Below is a small trained network, with its code and all its weights. Each question gives an input and a target symbol and asks what happens when units are switched off, that is, made to give their printed mean instead of their output.

import numpy as np


def w(rows, s, z=0):
    codes = np.array(rows[::2]) - 128.0
    scale = np.full(codes.shape[1], s)
    scale[-1] = z or s
    return codes * scale


def f(y):
    return np.maximum(y, 0)


def softmax(a):
    e = np.exp(a - a.max(-1, keepdims=True))
    return e / e.sum(-1, keepdims=True)


def log_softmax(a):
    a = a - a.max(-1, keepdims=True)
    return a - np.log(np.exp(a).sum(-1, keepdims=True))


def net(x, mask):
    ids = ['ΞΣΨβγεζημ'.index(c) for c in x.split()]
    T = len(ids)
    res = E[ids] + P[:T]
    q, k, v = (res @ M[0].T for M in (Q, K, V))
    z = softmax(np.where(np.tri(T) > 0, q @ k.T / 4**0.5, -1e9)) @ v
    res = res + np.where(mask[0], z, O[0][:, -1]) @ O[0][:, :-1]
    y = f(res @ A[0][:, :-1].T + A[0][:, -1])
    res = res + np.where(mask[1:9], y, B[0][:, -1]) @ B[0][:, :-1]
    return log_softmax(res[-1] @ U[:, :-1].T + U[:, -1])


Q, K, V, O, A, B = {}, {}, {}, {}, {}, {}
E = w([
[134,66,39,49,85],'Ξ',
[140,88,16,154,185],'Σ',
[110,85,86,186,110],'Ψ',
[74,156,14,99,179],'β',
[117,155,101,10,85],'γ',
[140,165,141,64,141],'ε',
[118,118,181,115,63],'ζ',
[173,124,96,188,187],'η',
[153,118,205,140,141],'μ',
],0.013)
P = w([
[251,171,181,90,139],'0',
[114,53,122,158,102],'1',
[150,211,99,171,61],'2',
[122,53,94,155,142],'3',
[155,201,103,172,68],'4',
[109,48,73,121,142],'5',
[159,200,101,170,74],'6',
[114,34,69,112,157],'7',
[166,199,97,168,72],'8',
[113,27,56,92,157],'9',
[164,202,111,157,78],'10',
],0.015)
Q[0] = w([
[225,214,54,131,124],'head 0',
[252,144,72,120,105],'head 0',
[91,125,114,156,114],'head 0',
[125,170,138,101,72],'head 0',
],0.012)
K[0] = w([
[203,130,160,70,222],'head 0',
[248,161,159,113,148],'head 0',
[133,129,112,133,125],'head 0',
[140,139,204,101,154],'head 0',
],0.016)
V[0] = w([
[158,168,144,59,206],'head 0',
[144,219,236,162,127],'head 0',
[206,134,97,231,246],'head 0',
[189,81,174,203,70],'head 0',
],0.012)
O[0] = w([
[84,173,168,122,164,233],'head 0',
[99,135,149,1,110,3],'head 0',
[89,114,205,172,72,185],'head 0',
[198,98,193,67,91,216],'head 0',
],0.018,0.0044)
A[0] = w([
[182,178,149,250,211,154],'neuron 0',
[188,138,124,95,86,107],'neuron 1',
[106,2,123,161,93,105],'neuron 2',
[197,103,68,175,147,3],'neuron 3',
[229,168,160,107,89,188],'neuron 4',
[152,166,91,80,120,198],'neuron 5',
[187,234,51,145,190,195],'neuron 6',
[91,218,122,174,62,119],'neuron 7',
],0.0088,0.0056)
B[0] = w([
[186,136,84,74,92,251],'neuron 0',
[122,201,54,120,78,159],'neuron 1',
[124,115,102,78,220,227],'neuron 2',
[55,177,232,55,121,231],'neuron 3',
[68,110,2,183,115,185],'neuron 4',
[202,89,160,159,194,169],'neuron 5',
[140,35,154,115,83,220],'neuron 6',
[147,123,130,173,215,178],'neuron 7',
],0.0084,0.018)
U = w([
[253,64,76,215,104,253],'Ξ',
[158,100,202,224,124,148],'Σ',
[107,131,81,204,2,149],'Ψ',
[89,198,69,189,182,124],'β',
[111,33,139,122,228,149],'γ',
[131,197,161,111,189,53],'ε',
[176,226,67,119,133,2],'ζ',
[106,47,225,145,69,35],'η',
[121,129,172,88,72,13],'μ',
],0.006,0.0049)

Each question gives the input, a string of symbols that net reads in full, and the target symbol t.
The units are the heads (4 rows each of Q, K, V and O) and the neurons (one row each of A and B). Each row of codes is followed by its name. A weight is (code - 128) times the scale printed after its matrix; where a second scale follows, it is the last column's (O, A, B and U).
mask holds one flag per unit, heads first, then neurons. A switched-off unit (its flag False) gives its mean, the last column of its rows in O or B, instead of its output. The means were averaged over made-up inputs and are rounded, as every weight is.
A unit's drop is (log p(t) with every unit on - log p(t) with that unit switched off) / (log p(t) with every unit on - log p(t) with every unit switched off).
The circuit of an input: a set's keep is (log p(t) with only the set's units on - log p(t) with every unit switched off) / (log p(t) with every unit on - log p(t) with every unit switched off). Starting from all 9 units, units are removed one at a time, each time the one whose removal leaves the highest keep (on an exact tie, the one counted first), for as long as the keep stays at least 0.8.
units of the circuit, in order: the units of the circuit, biggest drop first
unit that matters most: the unit with the biggest drop
k most important neurons: the k neurons with the biggest drops, biggest first
drop of u: that unit's drop, to one decimal
input Σ ε Σ Ξ Ψ γ ε γ γ, target Σ: units of the circuit, in order : head 0; neuron 7
input Ψ η ε Σ Σ, target Ψ: most important neuron : neuron 4
input γ γ β Ψ Ψ, target γ: units of the circuit, in order : head 0; neuron 6; neuron 5
input Ψ Ψ Ψ Ξ Σ Ξ η, target Ψ: units of the circuit, in order : head 0; neuron 4; neuron 2; neuron 1
input Ψ Ξ Ξ Ψ β, target Ψ: 4 most important neurons : neuron 2; neuron 4; neuron 3; neuron 1
input Ξ Ψ γ, target Ξ: 2 most important neurons : neuron 3; neuron 6
input Ξ γ Ξ β, target Ξ: 2 most important neurons : neuron 0; neuron 6
input γ ε Ψ Ψ η, target γ: units of the circuit, in order : head 0; neuron 6
input ζ Ψ Ξ Ξ Ξ μ μ, target ζ: units of the circuit, in order : head 0; neuron 1; neuron 4
input ζ μ Ξ, target ζ: 2 most important neurons : neuron 1; neuron 6
input β Ψ Ξ Ξ Ψ Ξ Ψ Ψ β, target β: 2 most important neurons : neuron 7; neuron 3
input μ Ξ Ξ β Ξ ζ, target Ξ: 2 most important neurons : neuron 0; neuron 6
input Ξ Ξ Ψ Ξ Ξ Ψ Ξ ζ Ξ γ, target Ξ: 2 most important neurons : neuron 6; neuron 7
input Ξ Ξ γ Ξ ε Ψ β γ μ Ξ ζ, target Ξ: unit that matters most : neuron 3
input Ξ ε β Ξ ε Ξ ε Ψ β, target Ξ: 2 most important neurons : neuron 6; neuron 3
input ζ Ψ Ψ ε γ Ξ Ψ, target ζ: drop of head 0 : 1.4
input β μ γ Ξ Ξ Ξ Ξ Ξ η ε Ξ, target β: drop of neuron 0 : 0.0
input γ μ μ, target γ: drop of neuron 0 : 0.1
input Ξ Ψ Ξ μ, target Ξ: 2 most important neurons : neuron 0; neuron 4
input β ε ε Ξ Σ Ψ Σ Ξ β μ, target Ξ: unit that matters most : neuron 0
